In the rows, zero is written as 128.
Each row has a class, written after it.
100	101	135	157	168	141	132	134	138	97	150	165	159	159	146	115	178	128	20	82	136	133	83	115	139	162	124	86	186	168	152	142	95	133	147	145	152	111	102	161	125	110 -> J
123	95	157	132	117	144	115	123	127	106	115	164	116	118	119	148	179	117	124	124	149	141	122	128	141	130	147	118	146	142	133	118	119	116	149	103	91	109	93	135	117	95 -> V
127	119	138	128	124	109	132	123	127	118	116	130	124	126	122	134	100	122	141	140	130	118	137	120	115	139	128	131	128	127	116	127	139	139	118	131	139	127	158	114	128	120 -> E
154	120	139	112	127	107	115	135	122	106	124	153	118	124	108	123	113	114	149	126	138	133	133	122	150	130	164	140	148	118	137	133	161	117	131	117	128	147	128	131	114	118 -> R
89	127	150	168	160	133	95	136	119	109	141	126	128	144	150	120	171	153	159	175	114	141	54	143	158	121	141	130	123	175	179	129	117	140	150	125	116	101	54	172	84	78 -> C
127	140	144	158	127	118	106	132	129	102	160	138	94	128	135	89	199	121	152	175	112	124	115	110	124	112	88	129	136	153	153	141	155	87	160	124	126	146	92	124	89	126 -> C
125	108	138	137	113	133	132	133	127	136	127	156	123	109	128	176	137	118	119	98	131	116	115	123	106	131	154	135	120	141	130	119	124	135	142	109	103	92	91	137	154	111 -> D
137	106	143	119	127	140	117	130	146	110	112	153	116	98	104	151	165	91	126	132	145	126	108	151	132	117	136	136	123	116	151	146	136	111	135	123	99	115	158	139	129	127 -> V
74	143	109	169	152	150	128	133	106	143	148	88	128	143	175	136	154	140	176	68	179	122	109	101	167	148	173	129	170	164	114	89	100	171	110	133	151	117	14	113	95	77 -> Q
149	127	127	93	114	145	110	135	102	128	131	133	105	88	113	143	133	101	136	118	142	130	115	126	144	135	165	125	116	113	138	124	151	125	133	110	102	123	103	125	115	125 -> D
154	120	140	112	118	121	102	139	129	135	124	139	129	106	111	151	132	108	150	106	157	115	104	108	155	142	173	131	140	126	134	107	124	129	142	119	120	105	109	154	132	142 -> H
129	126	136	127	125	111	134	130	140	114	110	137	120	136	126	144	106	123	125	115	134	112	140	130	122	137	143	132	144	127	120	129	141	141	123	132	136	128	128	114	140	112 -> R
128	117	133	135	122	113	138	121	150	124	122	125	122	133	133	143	113	136	127	117	137	123	136	128	112	142	133	129	142	109	116	141	136	145	119	122	121	123	127	113	119	117 -> Q
125	119	128	124	125	121	128	110	137	112	121	141	119	135	132	155	104	117	101	121	134	114	141	119	122	141	126	124	126	126	117	135	125	139	125	133	127	118	136	111	133	124 -> J
132	120	137	132	118	115	121	126	137	126	115	137	122	126	121	162	109	123	131	123	136	103	145	120	115	137	126	122	146	121	107	134	129	141	120	114	137	120	136	110	145	126 -> H
108	122	137	90	105	145	123	132	120	113	136	138	169	95	109	170	166	109	158	111	119	111	115	133	127	144	184	137	148	123	119	113	135	123	138	91	125	134	77	138	126	111 -> D
140	113	152	111	105	138	146	132	113	103	128	115	136	114	96	147	152	123	129	131	122	110	129	146	146	133	157	145	124	119	132	131	110	148	138	117	132	141	140	162	106	146 -> G
125	110	125	142	128	94	174	123	153	105	144	119	105	161	133	179	138	124	76	103	149	100	146	156	135	147	175	113	162	139	129	94	162	108	123	110	127	75	73	84	133	93 -> J
151	116	145	108	112	111	131	148	110	118	130	145	114	138	116	125	135	112	122	118	143	133	151	109	129	125	141	133	161	127	125	107	122	127	142	112	136	154	81	125	141	116 -> R
128	125	141	111	122	119	119	132	110	139	134	155	154	124	115	156	134	132	147	126	118	110	124	96	134	139	143	119	106	150	128	104	122	155	144	112	131	111	131	169	122	104 -> C
121	129	126	132	130	118	118	112	134	125	134	142	120	135	134	148	112	121	111	125	138	121	136	110	121	141	126	123	126	124	118	133	135	133	128	131	128	127	136	111	134	117 -> J
119	179	138	166	115	117	131	150	107	155	147	88	98	116	129	163	193	150	120	169	112	114	135	119	138	136	130	145	136	134	104	128	103	132	138	116	137	138	43	115	125	101 -> H
154	120	141	107	113	128	127	147	121	87	125	150	134	108	112	147	150	87	114	139	119	132	95	152	159	123	173	161	122	135	164	128	129	146	132	121	110	143	108	156	116	117 -> R
132	129	136	134	133	113	126	127	133	118	119	139	119	126	135	146	116	130	127	128	128	117	145	128	114	140	118	132	135	128	116	138	132	135	125	127	126	126	132	114	128	108 -> C
111	102	128	187	146	130	142	96	140	125	103	113	157	150	134	177	121	160	145	132	138	102	163	124	118	153	175	124	179	152	85	116	129	138	124	133	158	128	87	125	137	61 -> H
132	124	144	145	118	108	142	111	120	127	123	130	168	138	134	134	113	124	138	160	78	117	116	107	166	131	152	155	121	172	128	141	111	146	125	139	106	99	104	165	113	156 -> E
127	125	137	130	126	116	130	120	130	123	117	137	116	129	129	147	112	123	136	127	144	122	142	127	116	134	128	137	140	123	119	127	139	133	122	120	129	112	142	102	138	113 -> V
125	131	136	129	123	114	127	129	137	112	115	142	116	132	132	150	105	119	129	116	135	111	143	125	120	136	139	131	146	124	115	130	139	140	124	126	133	128	125	108	133	114 -> R
130	131	154	113	129	149	139	131	117	132	117	123	138	110	130	135	140	118	158	126	138	135	124	138	138	121	163	151	120	135	123	124	124	129	137	107	102	116	78	137	132	129 -> G
131	115	142	133	129	112	133	124	123	130	112	126	115	125	124	130	104	123	136	135	141	116	143	119	117	139	122	124	143	123	114	131	137	131	118	130	134	122	139	112	131	117 -> E
78	101	138	121	159	136	135	169	128	85	151	112	152	94	153	167	168	76	154	123	156	75	76	173	132	122	135	131	163	169	161	94	118	107	122	100	118	105	70	175	83	96 -> E
142	117	137	98	124	125	120	148	130	115	138	159	141	122	112	140	146	102	123	121	125	150	109	124	144	132	171	117	124	150	140	118	116	129	149	111	117	126	98	163	144	112 -> D
126	112	133	133	124	108	137	120	149	120	115	130	114	138	134	150	104	138	128	122	141	116	139	122	115	141	126	121	140	112	118	144	137	150	122	126	126	117	131	122	119	111 -> Q
128	121	131	136	128	117	124	125	133	122	130	131	110	124	131	145	100	125	124	122	131	116	129	130	112	140	132	120	134	120	122	140	140	136	123	124	126	111	136	107	139	124 -> D
127	135	159	120	122	151	115	101	155	112	113	133	152	91	136	115	147	132	114	75	147	106	163	125	115	198	148	107	226	95	84	151	141	94	130	127	154	152	109	99	124	106 -> J
124	120	133	136	129	108	136	125	148	128	122	123	111	129	139	144	113	134	140	120	146	119	136	119	117	141	133	126	138	112	116	138	141	145	121	127	124	119	124	113	123	109 -> Q
123	119	139	130	127	100	134	130	134	120	111	129	118	135	128	127	110	128	134	134	138	121	137	121	114	138	118	117	137	130	120	127	141	130	121	129	142	123	144	117	134	111 -> E
132	131	117	159	110	103	120	126	132	84	95	118	81	97	196	202	180	129	144	116	133	121	98	88	149	134	142	104	86	108	127	152	128	164	139	141	106	62	112	109	81	99 -> Q
122	110	102	101	114	147	143	103	108	125	113	178	151	121	108	157	136	111	81	110	131	145	146	110	128	124	138	143	92	158	115	122	116	120	129	116	73	132	67	126	134	124 -> J
135	123	126	127	128	111	125	114	130	120	121	129	109	136	134	146	103	117	106	119	152	117	148	112	131	145	128	126	138	113	114	134	129	136	123	139	133	128	136	106	139	123 -> J
139	108	151	99	124	96	139	154	123	122	131	158	149	135	112	110	133	130	132	111	119	130	131	117	163	124	148	119	154	142	140	124	132	125	136	111	126	131	110	163	146	131 -> R
128	123	128	117	129	122	126	112	125	118	117	129	111	129	136	154	104	120	115	125	138	117	141	113	123	139	133	130	121	117	116	132	135	140	123	132	128	118	127	101	133	117 -> J
127	118	132	132	123	112	125	121	136	117	119	130	112	125	134	144	101	128	126	117	141	113	133	124	116	149	137	115	142	117	118	136	145	140	125	130	131	110	139	105	143	117 -> D
124	118	135	133	126	111	130	128	131	117	117	119	112	121	132	148	116	132	128	122	137	112	130	129	120	142	135	121	138	113	119	138	142	137	124	122	128	107	134	111	138	117 -> D
127	123	128	115	126	122	128	115	128	117	123	138	110	133	131	155	99	108	109	113	146	117	151	115	126	144	137	125	133	121	111	129	129	140	121	126	130	123	128	99	137	122 -> J
132	99	153	112	139	108	171	158	119	111	117	103	116	106	133	131	155	124	144	129	135	127	124	129	154	124	159	165	111	126	134	129	138	139	131	108	98	110	108	159	116	130 -> Q
136	95	137	86	120	128	130	146	100	111	104	135	111	69	120	148	147	101	156	95	170	132	123	125	146	148	186	126	121	113	129	111	134	120	138	108	93	112	83	135	141	114 -> D
78	101	104	173	164	123	159	147	107	95	141	104	167	138	123	81	184	136	115	154	155	165	103	163	183	116	125	137	124	161	136	117	105	113	114	120	102	167	135	159	98	134 -> E
118	110	136	140	119	123	144	142	126	139	129	147	140	124	116	118	169	123	108	135	107	146	94	124	127	118	137	142	89	158	154	127	140	112	147	119	94	120	121	172	135	146 -> E
132	134	147	133	130	115	142	124	137	126	120	131	117	130	132	141	100	123	139	121	147	114	143	135	116	137	136	129	137	119	116	141	139	139	123	123	133	116	136	111	144	126 -> G
159	116	118	77	149	157	93	147	127	103	99	154	129	63	132	98	132	112	173	129	122	181	76	134	115	122	138	78	39	147	175	125	141	117	144	142	130	125	190	179	102	93 -> E
161	150	123	182	94	96	161	102	116	157	113	81	101	167	123	92	121	172	127	121	133	130	173	124	158	116	111	164	141	116	106	153	137	126	109	141	122	132	105	88	134	173 -> G
135	97	149	131	131	131	108	134	122	134	130	136	136	100	129	132	155	111	142	106	145	131	108	117	125	143	160	120	153	116	133	133	125	116	142	116	104	122	96	144	147	121 -> D
136	137	125	114	119	126	126	127	126	123	135	171	146	88	128	150	131	122	147	123	107	120	134	127	106	143	132	127	113	150	130	130	122	123	134	125	120	127	99	130	129	105 -> C
140	104	152	108	142	104	120	152	137	118	132	151	131	111	123	106	129	117	142	117	142	146	116	131	136	138	152	122	150	129	139	137	147	99	140	108	106	129	116	153	150	120 -> D
114	99	148	183	177	136	117	131	114	118	102	126	126	109	174	81	142	154	111	120	179	128	97	112	96	154	76	79	177	125	140	141	142	120	138	144	159	111	150	138	116	73 -> E
131	128	133	126	134	123	127	126	126	129	110	132	117	129	141	145	110	132	121	120	135	111	148	123	113	140	115	126	141	126	115	133	136	140	126	131	132	124	125	117	132	103 -> C
79	120	111	147	130	142	137	126	144	115	157	195	175	112	104	142	143	127	90	123	103	129	113	173	111	151	131	129	119	170	144	147	119	126	126	119	103	173	128	160	129	110 -> C
131	128	131	132	129	113	128	123	125	123	113	132	112	127	138	143	110	134	128	126	136	112	146	125	111	140	114	131	134	119	118	134	142	141	122	130	131	125	131	104	132	107 -> C
141	123	136	131	129	112	119	131	134	131	114	139	114	129	122	148	107	130	130	123	142	121	140	112	117	134	128	123	137	124	111	130	135	139	123	121	138	118	138	109	149	118 -> H
128	105	109	106	114	167	129	123	103	139	107	114	148	70	173	106	139	114	164	69	136	113	107	129	137	136	128	66	124	139	156	112	137	142	107	147	137	108	110	121	138	122 -> E
154	118	116	125	151	110	152	147	166	150	58	116	122	126	73	98	135	195	129	105	138	169	101	157	135	100	127	126	53	113	150	150	151	116	127	149	143	72	216	149	181	140 -> H
107	102	106	104	90	130	140	129	115	108	108	161	147	120	108	134	168	118	129	99	142	156	115	138	142	102	126	152	95	132	144	118	113	123	127	105	87	131	122	126	145	165 -> V
134	114	164	153	110	72	122	118	103	88	96	136	103	155	133	142	132	204	120	199	59	168	95	107	136	141	141	112	112	120	146	174	113	153	153	132	142	78	94	121	95	101 -> E
142	110	126	123	117	124	134	129	111	121	110	138	123	112	105	109	138	114	125	134	144	149	109	122	144	126	140	150	110	124	142	129	128	126	130	142	112	131	132	129	134	152 -> E
139	129	143	129	124	120	143	123	134	121	114	119	114	132	141	141	106	125	126	121	145	116	144	135	121	136	130	127	139	117	115	140	133	143	125	131	133	124	135	114	139	128 -> G
142	123	138	98	110	91	141	149	136	103	124	141	119	104	124	144	153	123	133	111	149	132	131	125	138	144	146	150	144	107	124	132	149	121	126	103	108	143	98	133	109	102 -> Q
151	102	138	101	124	138	134	128	119	128	138	139	129	128	103	156	156	104	83	99	123	119	137	112	122	127	138	132	131	129	126	120	106	126	130	119	116	116	101	124	132	129 -> J
134	123	139	134	125	122	119	127	134	130	112	132	119	132	126	157	110	130	128	126	133	111	137	119	115	130	125	123	144	122	113	136	133	143	123	115	140	114	130	111	144	121 -> H
122	125	131	136	123	111	128	119	136	121	118	130	115	135	133	145	124	124	131	132	138	117	139	127	116	133	115	127	138	127	123	133	128	133	122	130	130	117	142	107	135	119 -> V
134	118	124	141	121	110	133	117	149	133	118	125	105	137	130	144	105	134	127	116	142	125	136	119	109	139	129	124	125	108	120	144	136	149	120	134	123	120	134	111	124	122 -> Q
134	139	118	161	195	144	93	154	120	137	179	162	93	76	143	77	122	116	113	141	184	163	86	138	143	158	127	116	138	143	157	135	103	87	158	167	93	144	110	149	113	138 -> C
127	126	135	136	131	114	129	129	134	121	122	119	109	124	131	133	114	132	121	119	141	118	132	130	112	144	127	124	142	112	116	140	144	131	123	125	133	114	138	103	141	120 -> D
136	108	141	108	119	104	142	155	132	136	131	144	124	117	121	155	149	112	124	119	136	137	129	125	138	135	153	117	124	127	136	133	107	150	134	108	109	138	94	167	143	100 -> Q
138	122	134	134	123	125	120	126	134	131	108	131	120	130	131	158	112	130	129	121	132	115	140	117	113	129	128	123	141	123	110	133	134	138	124	116	136	115	124	108	145	122 -> H
126	131	144	128	122	107	128	132	137	115	113	134	112	132	133	139	114	128	130	122	132	112	139	124	120	137	133	131	145	122	120	131	146	136	126	127	131	127	121	110	133	112 -> R
